In the rows, zero is written as 128.
Each row has a class, written after it, and each block has its own classes.
115 148 168 130 122 127 138 163 116 119 133 129 128 101 140 115 126 140
 132 152 115 143 126 102 142 137 107 114 142 114 157 137
(44)
146 107 142 143 110 144 95 88 100 94 127 174 133 118 126 108 123 129 102
 113 163 106 114 113 160 138 79 102 130 135 108 135
(6)
121 136 107 127 136 111 197 141 166 156 144 96 109 123 132 112 130 139
 121 143 146 111 133 131 120 104 129 133 106 136 122 96
(23)
129 127 116 116 103 122 177 118 144 148 121 91 129 140 121 153 128 118
 126 148 122 163 128 144 77 122 154 144 125 119 124 141
(134)
160 112 111 125 126 134 79 76 104 118 144 168 133 146 113 103 138 126
 156 93 132 126 112 114 125 125 96 103 128 151 126 131
(134)
142 140 134 133 99 147 53 117 117 99 151 159 130 103 108 96 137 143 148
 107 148 131 117 120 130 123 91 103 155 139 149 129
(183)
138 124 123 116 155 123 118 47 131 102 97 134 131 147 138 111 132 161
 169 107 143 129 137 130 164 175 120 81 120 151 148 125
(52)
138 132 145 131 122 124 106 137 164 103 123 140 130 107 139 82 110 181
 133 101 166 114 123 145 150 140 107 115 149 157 146 118
(206)
99 119 112 121 150 128 101 82 134 117 167 111 120 173 109 133 121 124
 152 123 150 101 120 106 143 141 124 117 81 164 128 108
(52)
163 112 100 118 130 132 40 96 130 108 140 148 134 113 113 84 120 172 127
 84 156 101 115 101 148 136 87 84 156 139 126 133
(159)
123 112 130 149 144 94 115 138 109 126 91 140 129 160 127 115 92 136 156
 122 152 168 121 131 136 143 108 120 118 162 133 142
(27)
125 99 100 120 124 81 82 48 111 135 155 106 105 194 118 118 138 126 135
 145 137 106 116 75 94 110 145 85 104 130 97 133
(52)
138 123 97 150 94 106 140 129 115 146 127 127 127 141 109 111 114 104
 166 132 153 178 130 151 118 143 146 127 134 115 163 145
(46)
137 117 127 127 122 124 129 105 145 113 111 134 124 125 143 86 132 170
 121 127 147 153 125 125 113 136 98 92 151 152 126 135
(27)
102 134 125 136 127 127 133 155 132 143 127 133 126 131 152 132 118 103
 152 145 136 127 145 137 118 126 145 108 120 124 140 108
(206)
121 133 178 129 135 125 139 151 110 118 123 127 140 111 140 112 123 148
 127 139 123 149 123 104 131 135 104 117 129 136 147 144
(82)
122 137 165 127 115 122 148 137 123 128 119 122 132 110 148 109 132 149
 126 145 124 157 126 101 136 139 112 114 142 118 151 146
(6)
134 141 161 137 116 115 136 160 109 121 141 129 125 107 136 102 132 145
 137 137 127 138 127 95 144 129 106 127 140 124 142 142
(46)
83 131 151 149 146 128 162 111 127 122 171 116 99 145 142 131 141 103
 155 147 150 106 133 123 120 103 172 87 104 137 124 103
(44)
102 136 149 163 144 106 94 208 128 145 167 151 105 89 129 114 128 109
 111 134 130 90 126 117 132 70 144 118 141 84 122 108
(52)
109 120 110 120 143 124 54 117 160 142 131 96 99 115 119 133 148 113 124
 128 129 116 136 122 143 102 149 138 139 123 112 108
(134)
97 113 157 129 174 124 61 135 122 122 154 149 111 108 136 129 156 96 146
 146 98 135 119 122 108 75 126 99 133 122 130 132
(27)
180 124 136 130 104 135 61 117 105 83 106 155 130 128 121 114 99 138 151
 95 158 89 128 135 162 160 91 111 132 177 139 135
(82)
122 132 166 126 129 135 152 155 119 116 123 122 126 112 134 115 124 141
 122 141 127 134 118 111 134 124 106 119 131 137 146 135
(44)
107 155 115 144 183 103 79 86 108 131 169 151 92 109 115 130 156 80 167
 158 100 80 145 111 156 112 129 73 92 111 129 104
(23)
179 144 119 139 86 141 102 116 120 111 124 154 121 110 109 105 149 125
 137 98 128 136 133 113 139 117 108 117 164 122 131 141
(6)
116 136 165 136 129 134 150 154 116 120 124 124 132 113 140 108 125 144
 121 139 126 141 123 109 133 134 115 118 129 129 146 140
(206)
163 120 116 134 72 132 181 160 144 152 123 142 141 100 136 122 106 104
 137 122 150 144 136 160 121 120 109 149 140 133 138 122
(6)
119 118 108 118 157 116 109 94 108 157 174 150 122 137 120 136 146 57
 124 154 97 82 113 126 98 78 128 111 91 99 122 120
(183)
144 121 108 145 110 106 135 165 120 134 140 118 111 137 132 149 105 112
 191 124 164 122 126 127 122 124 121 148 92 167 117 111
(206)
122 141 170 126 130 138 147 149 118 112 117 125 134 114 143 111 123 148
 132 133 127 153 125 107 142 132 106 112 140 135 150 137
(44)
90 92 158 150 157 134 184 159 129 141 121 95 112 128 145 129 119 118 57
 154 150 73 119 134 121 105 169 127 115 114 112 125
(82)
90 90 178 144 185 120 157 108 112 98 133 147 127 165 124 134 112 125 83
 129 134 99 126 113 114 100 120 108 102 156 80 141
(46)
48 112 157 134 171 134 210 152 141 153 174 106 126 158 130 134 147 143
 131 135 126 151 112 138 57 94 193 94 102 140 120 113
(27)
127 130 99 136 86 110 164 103 177 171 126 105 126 103 139 86 153 133 134
 147 135 187 148 139 137 124 136 152 171 113 133 115
(27)
121 142 170 135 118 136 141 173 107 116 132 132 130 104 138 108 127 138
 131 140 124 132 119 104 144 135 104 124 128 125 158 136
(206)
125 134 144 138 154 127 107 124 125 130 156 141 82 108 132 115 192 75
 123 138 92 119 151 121 124 58 141 122 134 132 95 110
(46)
104 121 144 131 205 109 101 84 91 104 116 129 122 197 156 149 111 117
 153 120 126 135 134 92 148 142 138 86 86 150 102 136
(44)
123 132 159 130 129 123 135 145 104 116 131 131 125 116 135 106 126 142
 122 145 128 134 118 101 139 134 99 117 132 128 147 142
(159)
123 138 167 127 121 136 131 144 113 122 122 129 133 113 139 105 129 140
 133 134 124 150 122 105 133 131 106 115 140 128 156 139
(134)
115 147 163 134 128 128 129 156 107 122 128 123 128 101 140 112 130 138
 128 145 128 159 129 104 143 132 112 117 138 118 145 138
(159)
165 133 140 126 125 121 88 130 146 119 133 150 131 89 135 67 133 168 145
 97 129 137 139 114 140 115 90 102 175 154 140 135
(46)
129 130 147 167 139 93 111 226 132 147 197 146 93 91 132 132 127 115 117
 129 107 73 128 101 133 85 130 163 137 117 96 120
(6)
120 146 168 137 134 136 137 155 106 113 130 128 129 113 139 109 134 149
 125 136 118 154 130 103 140 128 111 116 139 126 145 138
(23)
148 110 112 109 117 129 155 66 129 125 117 144 157 149 108 101 121 194
 140 106 135 121 108 137 101 171 98 106 131 172 143 138
(183)
142 138 129 136 73 130 160 121 98 119 123 118 138 142 101 149 115 121
 144 134 127 151 136 121 117 158 123 146 130 134 133 148
(183)
82 109 142 125 162 100 165 111 114 145 143 134 124 157 128 126 118 126
 131 158 111 110 126 128 100 144 130 96 95 147 140 123
(183)
154 155 142 172 97 105 97 158 126 122 119 125 121 100 127 131 118 92 167
 124 155 161 154 103 155 81 124 161 160 107 116 135
(82)
142 137 118 145 151 116 79 162 108 171 133 105 99 74 127 139 164 95 119
 130 93 109 137 101 110 54 173 117 152 78 90 131
(183)
100 122 134 153 117 100 194 139 133 155 168 155 127 121 136 137 126 114
 135 159 134 71 137 147 121 119 150 139 117 116 109 102
(46)
113 156 135 142 98 141 181 174 154 143 134 129 114 99 147 115 140 93 147
 157 141 144 137 185 152 134 131 175 118 134 171 93
(206)
158 165 122 138 129 147 102 120 123 79 98 169 124 136 128 117 126 136
 164 100 151 97 132 138 157 145 99 106 123 152 143 118
(206)
150 132 119 126 104 165 119 101 125 111 101 152 154 120 152 90 119 158
 140 99 160 130 137 135 164 178 102 96 144 148 148 118
(206)
113 139 173 126 138 126 135 144 120 112 116 125 131 114 141 101 128 158
 126 137 118 154 126 105 141 141 106 101 139 136 147 144
(27)
119 126 160 146 152 119 183 160 96 115 133 153 128 139 140 148 109 98
 145 126 141 108 127 148 141 114 139 118 93 115 133 118
(23)
105 131 161 126 104 158 165 128 122 101 136 155 143 120 129 123 130 151
 132 123 158 128 114 134 125 151 113 90 122 128 153 122
(6)
169 129 136 148 157 119 86 183 73 139 91 147 118 101 131 142 117 77 135
 95 112 107 141 117 140 76 138 109 136 103 106 138
(183)
139 116 115 145 80 142 125 171 116 128 140 122 131 154 120 142 108 129
 155 102 171 109 114 135 118 124 150 159 121 157 115 114
(206)
134 128 124 101 115 128 131 117 144 95 69 122 145 178 123 164 97 120 175
 111 157 152 127 170 115 139 137 123 116 149 150 134
(27)
145 122 140 121 107 147 146 89 135 114 138 153 142 117 117 89 143 170
 149 95 160 105 112 151 143 119 117 108 137 156 144 104
(23)
118 144 172 137 135 124 174 161 114 129 121 125 137 112 141 104 125 150
 117 146 121 156 126 109 123 139 109 117 128 130 152 143
(82)
127 141 171 130 121 118 137 151 120 115 128 133 125 108 142 114 129 141
 116 144 116 146 123 100 139 135 101 122 139 114 146 151
(6)
158 144 121 141 80 135 136 104 131 131 138 142 132 83 137 96 152 134 137
 118 167 122 137 119 148 116 117 105 147 107 116 103
(82)
61 108 117 132 150 134 213 160 129 163 146 130 128 169 128 153 145 152
 127 148 129 105 99 136 73 138 167 132 99 116 133 103
(134)
124 157 154 147 133 99 127 161 113 136 127 92 106 124 162 109 126 152
 175 117 157 157 141 96 129 112 159 95 130 138 126 120
(183)
94 111 150 162 124 109 151 135 79 140 162 160 112 125 131 101 128 85 125
 146 149 113 119 135 151 129 139 84 97 113 129 109
(27)
123 148 159 135 129 128 132 146 108 117 122 124 129 115 137 109 132 151
 128 142 123 157 128 99 140 129 108 116 138 119 147 140
(23)
107 131 142 130 111 105 179 146 155 122 139 112 112 128 133 121 131 141
 166 165 144 153 128 143 96 128 127 134 130 141 165 132
(46)
127 133 167 136 133 125 126 160 106 114 126 136 132 111 139 112 118 140
 131 138 118 123 121 103 142 138 103 119 128 131 148 144
(206)
88 145 120 123 115 137 169 94 143 121 119 92 124 168 115 137 140 143 175
 136 164 174 122 132 121 145 164 115 115 131 159 116
(44)
186 139 92 135 103 138 140 142 114 127 75 150 151 127 133 153 83 81 171
 90 152 126 152 153 170 152 116 138 131 107 144 128
(134)
126 121 108 110 131 106 93 14 142 104 123 159 144 147 115 84 129 164 147
 133 146 128 113 127 143 170 87 66 128 132 152 136
(27)

A new block, with new classes.
140 85 170 85 69 208 90 196 117 81 135 178 153 100 134 148 154 105 111
 133 136 175 104 177 150 113 127 155 111 122 152 132
(41)
95 192 131 172 106 73 187 142 118 127 154 58 110 98 168 116 98 194 144
 153 129 97 134 117 116 142 121 113 148 139 116 98
(204)
147 122 126 99 197 106 150 140 159 181 137 184 76 123 141 147 101 113 40
 101 127 112 156 128 104 130 146 164 136 134 113 73
(135)
168 124 151 139 165 120 202 93 122 143 88 116 132 157 143 122 116 113
 159 131 111 123 110 149 98 149 154 150 143 138 135 106
(175)
135 134 133 141 138 146 83 146 150 142 110 137 140 108 125 165 134 119
 106 140 147 126 109 118 117 143 131 159 118 152 130 98
(128)
163 124 119 139 142 159 109 100 102 131 110 128 81 107 77 116 132 122 89
 166 165 143 145 154 138 129 113 126 95 152 136 105
(204)
69 134 180 77 101 100 186 131 149 89 113 88 155 191 118 98 108 168 187
 59 101 163 92 149 138 116 93 164 143 91 140 153
(41)
157 121 122 111 105 139 225 99 121 122 153 131 118 127 177 144 111 84
 153 117 117 149 112 91 103 143 165 155 155 120 149 136
(135)
106 101 129 105 124 149 181 196 122 123 135 126 145 93 158 187 106 119
 157 96 106 165 109 72 107 99 114 124 99 134 110 130
(89)
140 121 137 156 110 119 84 121 114 104 129 134 161 88 139 125 107 115
 105 136 140 104 124 114 137 159 126 111 126 137 133 122
(24)
132 134 98 127 122 143 146 86 114 118 127 114 140 171 109 181 114 113
 157 100 179 167 124 114 105 141 165 116 184 138 151 181
(116)
154 99 127 140 128 121 165 145 129 136 114 96 156 117 162 127 126 111
 188 113 133 96 116 128 139 141 136 114 136 109 117 127
(64)
159 108 150 91 156 140 165 115 149 155 132 148 182 142 174 152 130 83 72
 131 152 153 141 87 142 159 120 126 130 170 101 160
(153)
175 146 93 153 149 158 73 106 156 146 103 116 119 138 68 121 130 132 124
 130 162 163 146 119 127 179 120 145 140 112 119 122
(24)
49 136 163 162 154 63 102 100 175 139 116 73 128 126 62 84 117 210 167
 83 101 90 115 152 117 115 69 130 101 95 109 74
(116)
91 129 98 127 138 115 161 130 146 146 162 119 110 144 137 123 140 125
 145 132 160 90 138 132 146 104 138 110 116 98 135 135
(56)
105 92 74 202 92 148 64 162 119 157 128 110 172 91 165 227 174 106 136
 125 147 90 116 128 123 102 130 63 150 105 130 148
(64)
178 110 128 74 65 150 174 113 78 85 148 77 99 122 152 112 101 132 172 42
 120 173 145 157 124 154 145 147 168 102 138 122
(41)
165 115 149 110 164 153 132 142 156 178 120 128 129 123 130 139 136 121
 110 118 118 121 154 141 131 159 107 129 75 135 87 84
(175)
51 107 165 129 69 158 93 154 126 84 146 104 132 109 130 159 129 154 129
 99 162 155 122 153 157 70 109 122 129 99 143 110
(153)
76 101 183 130 78 70 169 63 121 93 89 97 103 162 124 72 134 141 76 123
 137 108 122 172 116 113 105 137 136 140 159 127
(64)
136 148 110 102 159 106 55 138 148 128 135 135 139 193 152 127 150 120
 136 89 141 64 153 113 153 118 153 153 163 132 144 160
(64)
116 127 138 151 163 131 119 124 152 121 136 104 136 130 128 140 164 124
 150 150 114 138 119 118 108 123 96 112 121 143 126 130
(61)
142 135 120 114 181 124 183 104 167 178 156 135 102 122 141 178 150 90
 93 143 168 155 134 96 126 127 135 132 154 163 126 136
(56)
171 121 119 115 197 108 51 83 132 139 125 124 128 131 124 135 139 80 121
 102 130 104 154 64 92 158 148 110 123 191 119 146
(61)
133 141 130 139 167 141 140 86 138 133 145 87 108 145 112 136 175 129
 182 172 106 151 129 126 89 123 150 123 129 147 126 103
(64)
68 123 207 133 121 129 145 119 172 111 180 79 98 89 135 150 199 131 157
 145 138 196 109 134 106 84 122 109 164 140 142 133
(153)
155 116 117 124 75 154 152 150 172 148 171 146 122 142 170 114 175 149
 60 168 156 71 140 217 171 174 107 137 99 72 129 75
(89)
195 125 107 104 157 159 153 99 111 152 129 136 133 116 125 170 112 110
 100 115 146 146 149 108 136 155 114 138 117 184 112 117
(204)
116 132 127 135 94 132 100 165 158 146 153 122 117 117 148 139 183 118
 102 167 168 98 145 133 156 141 114 98 125 115 120 135
(123)
169 127 154 138 96 130 145 114 88 133 91 105 132 92 167 133 100 99 139
 148 142 112 101 85 145 121 152 150 113 142 128 103
(204)
133 175 154 129 105 161 140 135 140 69 169 69 61 128 133 194 153 110 136
 164 161 200 127 101 123 168 87 111 146 137 172 139
(61)
122 172 57 135 153 124 31 116 83 96 126 119 140 159 74 109 94 163 64 181
 162 99 192 127 141 176 99 88 112 166 107 110
(123)
82 127 50 126 222 105 77 59 120 134 114 91 146 186 58 71 90 130 118 170
 163 129 164 101 91 115 145 89 116 142 77 104
(135)
177 145 163 104 169 158 127 112 131 162 133 126 135 140 147 200 135 92
 177 121 116 175 128 62 90 128 191 138 138 160 118 136
(204)
108 70 174 109 103 148 114 114 115 93 130 85 167 127 143 175 154 125 231
 38 125 153 113 137 137 52 136 122 154 134 138 144
(89)
155 120 194 105 54 147 138 125 113 116 97 159 62 119 139 210 190 71 87
 188 135 186 98 130 80 133 189 143 167 163 147 108
(128)
110 130 133 102 171 125 115 80 166 159 146 88 132 154 112 128 126 108
 121 127 153 125 119 109 113 157 127 125 75 118 136 120
(56)
175 156 149 81 132 154 211 145 129 133 140 137 115 163 183 169 138 112
 124 136 70 174 106 116 102 160 131 184 131 120 140 110
(41)
176 137 85 151 186 123 166 133 133 158 137 137 101 103 125 102 76 129
 103 158 167 83 166 116 108 193 148 122 93 134 101 61
(116)
141 124 106 116 163 144 162 87 131 119 155 159 128 143 116 149 115 106
 123 126 128 146 149 105 125 134 138 131 125 145 130 104
(41)
91 146 120 160 144 121 137 138 116 130 131 114 137 104 129 139 102 156
 108 152 125 111 111 132 156 123 87 117 92 113 127 94
(153)
193 98 78 125 124 193 103 154 103 165 111 106 206 75 124 132 129 127 159
 136 160 114 131 144 185 164 99 114 79 156 72 111
(123)
118 100 144 102 151 109 140 61 114 113 117 174 139 187 133 127 153 111
 119 98 82 90 134 125 138 82 123 151 121 146 144 124
(153)
114 109 96 139 149 151 178 119 163 140 180 106 116 74 124 98 137 123 115
 140 160 138 133 133 141 128 81 130 89 134 120 107
(128)
156 100 198 106 95 78 215 144 133 104 110 116 108 97 173 162 143 80 238
 94 108 118 91 83 119 120 180 131 198 142 132 128
(64)
69 114 113 156 74 154 126 131 107 63 154 111 76 100 86 71 119 171 109
 151 138 133 157 168 116 103 101 123 87 109 156 90
(64)
151 140 149 103 111 122 156 133 108 90 110 124 88 122 120 135 105 120
 121 144 132 155 113 123 109 152 150 158 157 151 150 106
(64)
75 128 95 160 196 90 114 109 144 112 142 132 149 154 94 104 65 149 161
 80 111 53 167 102 120 130 105 97 84 108 124 93
(175)
146 171 90 124 181 94 124 111 112 147 117 95 136 151 125 134 74 131 178
 87 139 102 150 77 133 149 163 121 159 148 103 132
(175)
131 137 87 130 166 108 139 113 129 163 115 124 204 161 148 110 101 137
 134 151 116 75 111 117 140 148 132 135 115 117 97 108
(123)
110 127 127 131 104 146 104 172 148 110 152 108 157 94 130 142 133 167
 91 133 143 129 134 161 148 144 57 135 122 131 123 101
(56)
133 96 83 126 242 118 136 89 133 193 96 137 163 187 139 132 130 93 114
 107 141 68 157 111 147 91 110 123 69 156 92 126
(128)
150 120 120 143 222 134 83 97 146 166 111 104 136 121 99 98 122 106 112
 137 156 143 143 115 138 124 111 132 106 141 105 121
(128)
153 127 166 126 152 113 141 126 144 150 122 127 165 124 176 178 143 87
 168 133 105 87 97 86 160 125 121 140 116 124 131 114
(56)
99 91 104 121 175 113 97 113 122 104 117 116 174 180 135 131 102 128 91
 95 126 87 149 144 105 127 85 117 106 134 121 101
(128)
122 159 125 96 109 138 83 135 129 97 150 95 71 135 89 129 116 145 175 80
 167 148 153 102 130 117 152 144 150 121 146 133
(204)
140 132 85 143 131 155 124 150 163 166 141 130 139 106 123 141 137 129
 111 154 179 123 147 115 140 155 128 125 128 131 99 105
(123)
95 99 98 143 83 150 132 106 119 87 167 89 138 121 126 137 142 138 198
 101 138 139 140 129 121 97 135 98 151 100 120 110
(24)
139 169 100 124 147 93 138 111 113 128 131 89 114 169 143 111 125 130
 140 152 124 103 111 114 96 161 149 134 153 117 141 142
(116)
123 156 78 90 128 127 162 147 169 191 135 105 104 169 150 197 146 94 139
 97 171 121 129 73 142 143 142 120 141 120 108 159
(175)
118 141 178 124 84 122 86 109 127 97 144 113 91 82 122 116 159 134 76
 145 144 121 111 162 145 139 98 154 111 168 165 109
(128)
111 114 168 133 77 120 124 124 144 134 95 62 143 127 150 99 150 139 136
 128 139 107 98 147 172 126 72 131 90 99 112 115
(61)
138 123 120 127 98 168 142 156 125 130 166 139 157 87 172 183 139 108
 162 134 136 142 99 98 125 119 173 132 128 137 139 139
(89)
133 145 122 109 158 152 122 119 145 160 144 85 121 148 140 179 133 119
 146 112 144 165 150 92 127 128 137 124 121 124 100 99
(41)
59 118 135 80 116 142 75 121 152 87 192 136 208 134 116 198 149 114 135
 117 123 164 92 97 136 124 105 88 141 143 133 172
(153)
79 114 111 56 100 171 154 163 117 87 221 98 127 103 130 82 111 179 119
 96 131 175 161 171 132 98 99 134 103 121 115 124
(56)
78 128 188 121 140 119 112 184 142 102 110 120 156 108 120 120 90 144 91
 127 116 162 111 130 134 118 66 130 114 127 122 130
(175)
139 88 100 61 166 169 93 105 179 135 133 145 136 177 91 117 137 103 83
 112 203 140 146 159 176 112 111 172 128 124 105 87
(128)
91 133 154 95 159 127 85 130 139 90 146 125 157 176 129 90 135 134 138
 139 165 125 125 140 149 74 140 155 154 138 141 149
(116)
150 113 76 217 181 136 186 131 116 178 112 116 232 155 191 131 93 134
 147 155 126 65 148 139 134 156 128 81 100 99 100 135
(64)
156 69 138 100 119 129 144 108 126 109 128 215 177 111 125 46 131 106 78
 180 122 99 97 171 124 122 162 170 138 140 123 103
(116)
126 152 126 124 151 134 106 119 126 150 152 55 37 130 130 172 158 139
 109 114 138 130 177 114 119 133 91 100 68 133 126 90
(89)
117 129 142 126 165 130 144 95 113 129 133 118 140 145 130 133 137 137
 171 111 86 128 122 110 110 76 125 144 109 151 135 130
(204)
112 139 107 169 158 119 124 116 138 161 141 120 130 84 126 169 144 123
 121 177 108 121 105 96 82 137 144 109 112 157 121 96
(64)
174 145 100 92 151 140 129 93 138 168 134 115 98 149 150 163 133 82 89
 117 166 113 147 95 139 160 143 146 122 160 125 112
(175)
180 135 116 115 127 147 174 111 97 150 137 104 117 101 166 150 122 104
 121 124 110 147 127 98 126 152 130 140 115 155 128 137
(64)
122 119 96 84 151 147 112 114 134 154 119 85 121 208 150 118 155 130 146
 111 114 93 126 143 117 106 129 151 74 99 108 93
(61)
